Below are the code and all the weights of a small trained network. Each question names an input and a target symbol and asks about switching units off, where a switched-off unit gives its printed mean instead of its output.

import numpy as np


def w(rows, s, z=0):
    codes = np.array(rows[::2]) - 128.0
    scale = np.full(codes.shape[1], s)
    scale[-1] = z or s
    return codes * scale


def softmax(a):
    e = np.exp(a - a.max(-1, keepdims=True))
    return e / e.sum(-1, keepdims=True)


def log_softmax(a):
    a = a - a.max(-1, keepdims=True)
    return a - np.log(np.exp(a).sum(-1, keepdims=True))


def net(x, mask):
    ids = ['γδηλσφ'.index(c) for c in x.split()]
    T = len(ids)
    res = E[ids] + P[:T]
    u = 0
    for l in range(2):
        r = res
        for j in range(3):
            rows = slice(3 * j, 3 * j + 3)
            q, k, v = (r @ M[l][rows].T for M in (Q, K, V))
            z = softmax(np.where(np.tri(T) > 0, q @ k.T / 3**0.5, -1e9)) @ v
            o = O[l][rows]
            res = res + np.where(mask[u + j], z, o[:, -1]) @ o[:, :-1]
        u += 3
    return log_softmax(res[-1] @ U[:, :-1].T + U[:, -1])


Q, K, V, O = {}, {}, {}, {}
E = w([
[8,182,147,174,194,98,178,189,104],'γ',
[57,182,51,83,39,93,157,135,54],'δ',
[46,138,127,193,23,125,151,151,90],'η',
[160,141,197,83,146,200,177,200,151],'λ',
[99,175,125,166,145,106,38,120,129],'σ',
[226,194,165,186,5,30,124,107,203],'φ',
],0.019)
P = w([
[121,119,175,185,109,184,123,203,120],'0',
[117,122,62,162,108,134,98,198,177],'1',
[150,164,97,132,94,119,169,204,35],'2',
[90,58,161,170,142,225,146,100,172],'3',
[94,236,66,108,114,117,135,166,123],'4',
[152,35,171,122,126,136,135,131,81],'5',
[37,254,178,96,145,156,182,106,140],'6',
[135,54,204,81,129,93,127,141,57],'7',
[85,155,138,143,156,160,92,90,63],'8',
[137,84,223,144,197,47,127,116,68],'9',
],0.015)
Q[0] = w([
[27,109,100,119,242,171,66,99,55],'L0H0',
[156,211,122,135,164,176,89,94,209],'L0H0',
[186,119,59,89,141,150,198,120,216],'L0H0',
[171,165,129,80,128,35,115,157,173],'L0H1',
[198,126,221,171,130,103,126,237,2],'L0H1',
[246,88,162,40,113,208,180,161,121],'L0H1',
[53,148,186,152,137,153,125,191,101],'L0H2',
[131,104,109,178,159,108,149,189,138],'L0H2',
[98,134,83,169,100,118,71,214,131],'L0H2',
],0.0092)
K[0] = w([
[47,130,61,206,182,151,118,161,134],'L0H0',
[206,223,175,107,112,154,140,115,185],'L0H0',
[156,136,169,62,118,202,210,255,217],'L0H0',
[201,155,169,136,143,54,199,141,79],'L0H1',
[165,27,219,55,120,129,144,29,70],'L0H1',
[215,82,112,61,154,220,151,232,185],'L0H1',
[107,61,111,114,194,137,127,86,71],'L0H2',
[99,174,90,88,176,149,113,118,153],'L0H2',
[129,110,111,118,143,194,116,128,89],'L0H2',
],0.0073)
V[0] = w([
[158,173,109,66,143,136,137,143,228],'L0H0',
[208,204,137,92,135,122,179,112,190],'L0H0',
[116,156,180,185,40,175,153,170,168],'L0H0',
[186,227,140,54,184,204,47,221,168],'L0H1',
[164,126,204,166,158,70,180,113,91],'L0H1',
[77,173,85,165,167,117,93,2,127],'L0H1',
[145,114,190,123,113,45,192,61,179],'L0H2',
[212,227,132,188,83,62,202,122,196],'L0H2',
[118,69,61,115,181,205,141,75,135],'L0H2',
],0.0063)
O[0] = w([
[115,114,142,83,172,175,86,206,167,83],'L0H0',
[217,118,95,172,164,179,209,245,254,68],'L0H0',
[117,50,32,154,148,184,150,177,156,254],'L0H0',
[58,36,53,189,103,113,185,156,214,212],'L0H1',
[143,93,185,132,43,184,128,203,146,141],'L0H1',
[2,219,176,98,78,22,95,116,142,99],'L0H1',
[146,135,204,114,173,130,220,94,174,16],'L0H2',
[102,132,102,207,215,111,109,79,79,123],'L0H2',
[113,138,169,59,153,218,53,201,107,6],'L0H2',
],0.0058,0.0056)
Q[1] = w([
[171,194,124,122,205,168,65,122,56],'L1H0',
[92,37,193,116,123,64,84,107,109],'L1H0',
[79,168,193,132,93,201,86,81,156],'L1H0',
[105,231,106,79,77,180,124,158,196],'L1H1',
[186,93,130,107,128,23,99,254,72],'L1H1',
[152,169,152,86,58,74,22,71,53],'L1H1',
[91,121,153,106,135,171,115,103,79],'L1H2',
[159,171,155,163,205,109,93,154,91],'L1H2',
[85,104,119,199,76,82,107,135,125],'L1H2',
],0.0082)
K[1] = w([
[98,129,199,132,2,169,226,87,127],'L1H0',
[133,26,181,68,136,85,108,52,164],'L1H0',
[111,194,105,70,94,99,171,166,183],'L1H0',
[175,243,103,129,122,129,139,244,68],'L1H1',
[173,13,230,125,89,128,155,50,54],'L1H1',
[130,139,218,73,159,99,190,126,158],'L1H1',
[136,107,191,32,139,77,132,193,108],'L1H2',
[139,112,187,144,193,136,167,50,163],'L1H2',
[119,140,170,105,122,16,151,136,78],'L1H2',
],0.0074)
V[1] = w([
[176,121,104,63,255,49,92,89,184],'L1H0',
[112,138,41,55,96,150,116,142,111],'L1H0',
[118,41,223,174,138,176,24,152,161],'L1H0',
[75,199,151,113,120,91,26,96,100],'L1H1',
[87,156,173,99,232,144,187,205,77],'L1H1',
[132,176,201,191,86,38,177,201,164],'L1H1',
[94,197,112,142,76,110,141,110,168],'L1H2',
[187,157,155,103,71,134,118,205,169],'L1H2',
[149,57,117,123,180,186,199,131,214],'L1H2',
],0.0081)
O[1] = w([
[83,108,70,192,140,86,2,180,134,8],'L1H0',
[104,44,160,184,154,53,168,95,61,152],'L1H0',
[20,176,98,142,102,217,216,125,114,146],'L1H0',
[132,161,34,145,101,100,163,98,190,132],'L1H1',
[184,143,133,235,109,197,132,153,147,78],'L1H1',
[90,59,164,69,104,115,118,133,222,177],'L1H1',
[196,153,185,174,122,183,120,149,36,173],'L1H2',
[62,76,136,191,124,95,132,94,127,90],'L1H2',
[141,140,155,79,132,109,182,85,95,25],'L1H2',
],0.0085,0.013)
U = w([
[218,96,83,159,87,224,109,253,216,178],'γ',
[153,103,100,144,195,43,145,134,102,253],'δ',
[123,215,155,85,168,96,146,24,109,89],'η',
[105,186,126,155,182,125,98,179,68,55],'λ',
[11,203,60,146,108,62,134,189,103,147],'σ',
[96,136,114,53,125,94,87,201,118,45],'φ',
],0.0066,0.0053)

Each question gives the input, a string of symbols that net reads in full, and the target symbol t.
The units are the heads (3 rows each of Q, K, V and O). Each row of codes is followed by its name. A weight is (code - 128) times the scale printed after its matrix; where a second scale follows, it is the last column's (O and U).
mask holds one flag per head, layer by layer. A switched-off head (its flag False) gives its mean, the last column of its rows in O, instead of its output. The means were averaged over made-up inputs and are rounded, as every weight is.
A unit's drop is (log p(t) with every unit on - log p(t) with that unit switched off) / (log p(t) with every unit on - log p(t) with every unit switched off).
The circuit of an input: a set's keep is (log p(t) with only the set's units on - log p(t) with every unit switched off) / (log p(t) with every unit on - log p(t) with every unit switched off). Starting from all 6 units, units are removed one at a time, each time the one whose removal leaves the highest keep (on an exact tie, the one counted first), for as long as the keep stays at least 0.8.
circuit, biggest first: the units of the circuit, biggest drop first
which heads matter: for each layer, one digit per head in row order, 1 if its drop is at least 0.15 and else 0, layers parted by /
input φ σ λ η η γ λ φ σ σ, target φ: which heads matter : 001 / 010
input σ λ λ λ λ λ γ λ φ, target γ: which heads matter : 000 / 010
input σ σ σ σ λ δ σ δ, target δ: circuit, biggest first : [L0H1, L1H0, L0H0]
input δ λ φ γ η σ γ, target η: circuit, biggest first : [L1H0]
input φ δ η φ σ λ λ σ η φ, target η: which heads matter : 011 / 001
input σ η σ σ σ λ δ λ η, target δ: circuit, biggest first : [L1H0, L0H1]
input σ σ σ λ λ σ φ λ σ γ, target λ: which heads matter : 010 / 010
input σ λ λ δ, target λ: circuit, biggest first : [L1H1, L0H0, L0H1]
input η λ η, target η: circuit, biggest first : [L0H1, L1H0]
input φ σ σ λ σ σ λ, target δ: circuit, biggest first : [L1H2, L1H0, L0H1]
input σ η δ σ η σ δ, target η: which heads matter : 000 / 100
input σ η φ σ φ φ, target η: which heads matter : 001 / 111
input λ σ σ σ φ γ σ η, target γ: which heads matter : 010 / 011
input σ σ η η δ σ σ γ σ λ, target γ: which heads matter : 010 / 001
input γ δ λ δ, target δ: circuit, biggest first : [L1H0]
input σ λ φ γ η, target φ: which heads matter : 110 / 010
input σ σ σ φ σ γ, target φ: circuit, biggest first : [L1H1, L0H1]
input λ σ δ λ γ δ, target λ: circuit, biggest first : [L1H1, L0H1]
input γ φ φ σ δ, target φ: circuit, biggest first : [L1H1, L0H0]
input δ σ σ λ γ σ η, target γ: circuit, biggest first : [L1H1]
input δ σ σ σ δ λ φ η σ, target φ: which heads matter : 010 / 010
